-0.02,+0.87,-0.27,-1.01,+0.10,-0.90,+1.45,-0.12,-1.33,-0.29,+0.19,-2.78,-0.74,-0.30,+1.53,-0.82,-2.19,+0.17,-1.11,+0.04,-0.74,+1.74,-0.43 | (108)
+1.11,-0.38,-0.16,-0.78,-0.35,-0.10,+1.14,+0.05,-0.57,+0.44,-0.77,-3.03,-0.60,+0.77,+3.40,+0.40,-1.49,+0.61,-0.22,+0.03,-0.79,+1.39,-0.10 | (108)
+0.77,-0.55,-0.72,-1.01,-0.14,+1.54,+1.14,+1.44,+0.17,-0.83,-0.39,-0.77,-0.69,-0.77,+1.91,-0.38,+3.41,-0.81,+0.78,+0.56,-0.38,+0.98,-0.66 | (88)
-0.26,-0.58,-0.31,-0.93,+0.36,+0.30,+1.69,+1.01,-0.35,+0.97,+0.61,-0.94,-0.44,+0.46,+1.35,-0.06,+0.46,+0.14,-0.05,-0.07,+0.97,+1.27,-0.28 | (88)
+0.86,-0.66,+0.63,-1.00,-0.38,-1.18,+1.02,-0.95,-1.18,-0.15,-0.69,-4.69,-0.46,+0.85,+1.72,+0.45,-2.58,+0.28,-0.80,+0.30,-1.19,+1.41,-0.64 | (108)
+0.50,-0.58,+0.51,-0.68,-0.65,+0.71,+0.76,+1.61,+0.02,-0.23,+0.37,-1.86,-0.72,+0.82,+2.33,-0.11,+2.62,+0.39,+0.70,-0.47,+0.36,+2.39,+0.39 | (88)
-0.05,+0.01,-0.11,-0.71,-0.21,-0.12,+0.40,+1.02,-0.85,+0.18,+0.43,-2.11,-0.40,-0.35,+1.78,-0.52,-0.48,+0.40,-0.56,+0.80,-0.08,+1.01,+0.32 | (108)
+0.89,-0.90,-0.09,-1.04,+0.62,+0.71,+1.62,-0.41,-0.44,+0.22,+0.09,-2.08,-0.86,+1.49,+2.79,+1.03,+0.01,+0.08,+0.56,-0.29,-0.81,+0.38,+0.01 | (108)
+0.05,-1.01,+0.78,-1.02,-0.09,-0.80,+1.63,+0.64,-3.10,-0.28,+0.39,-3.62,-1.07,-1.37,+0.59,+0.24,-0.22,+2.18,+0.75,+0.34,-1.50,+1.04,-0.43 | (108)
+0.96,-0.24,+0.52,+0.08,-0.77,-0.98,+0.08,-1.46,-0.10,-1.07,-0.96,-3.61,-1.60,+3.17,-0.24,+1.32,-1.95,+0.85,-0.80,+0.46,-0.33,-0.81,-0.48 | (108)
+0.63,-2.50,+1.45,-1.63,-0.60,-0.27,+1.31,-0.38,-1.26,+0.10,+0.32,-3.02,-0.97,+1.67,+1.68,-0.09,-1.44,+0.60,-1.01,+0.21,-0.06,+0.32,-1.07 | (108)
+0.59,-1.42,+0.00,-0.55,-0.17,+0.08,+0.99,-0.15,-1.45,+0.26,-0.73,-2.37,-1.81,+0.98,+2.66,+0.41,-0.33,+1.16,+0.21,-0.97,-1.70,+0.27,-0.21 | (108)
+0.66,+0.31,-0.70,-1.40,+0.03,+0.84,+1.11,+1.94,+0.39,+0.43,-0.08,-1.18,-0.83,-0.58,+1.68,-0.35,+2.91,-0.02,+0.87,+0.25,+0.92,+1.53,-0.67 | (88)
+0.36,-1.12,+0.06,-1.29,-0.24,+0.17,+1.31,+0.38,-2.11,-0.03,+1.68,-2.33,-1.35,+0.61,+2.78,+0.47,-0.35,+1.07,+0.87,-0.02,-0.52,+1.46,+0.14 | (108)
+0.39,-1.64,+0.20,-0.69,-0.87,+1.23,+0.71,+0.85,+0.69,-0.18,-0.90,-1.94,-1.79,+0.34,+2.48,+1.01,+3.39,+0.94,+1.28,-0.77,+0.41,+0.57,-0.30 | (88)
+0.78,-0.72,+0.18,-0.87,-1.11,-0.29,+0.86,-0.09,-0.02,+1.21,-0.99,-3.87,-0.86,+1.87,+1.84,+0.50,-0.78,+0.22,-1.73,-0.31,+0.19,+0.68,-1.01 | (108)
+0.65,+0.04,-0.46,+2.52,-0.34,+0.13,+0.66,+2.69,+1.52,+0.16,-0.99,-1.32,-0.39,-0.39,-0.73,-0.25,+3.73,+0.31,+0.27,-0.64,+1.00,+0.40,-1.75 | (88)
-0.31,-0.42,-0.88,-0.90,-1.38,-1.25,+0.60,-0.13,-1.60,+0.55,-0.41,-3.46,-0.49,+0.35,+1.20,+0.14,-2.12,+1.69,-1.14,-0.05,-0.97,+0.88,-0.53 | (108)
+0.44,-0.03,-0.55,-0.87,-0.14,+0.18,+1.43,+0.61,+0.01,-0.54,-0.08,-1.31,-1.02,-1.48,+2.13,+0.30,+2.43,-0.27,+1.28,+0.63,-0.15,+1.59,-0.40 | (88)
+0.16,+0.27,-0.75,-0.85,-0.37,-0.21,+0.57,+1.63,-0.45,-0.12,-0.33,-1.34,-1.68,-1.33,-0.41,-0.60,+2.49,+0.49,+0.15,+0.31,+0.88,+1.26,-1.02 | (88)
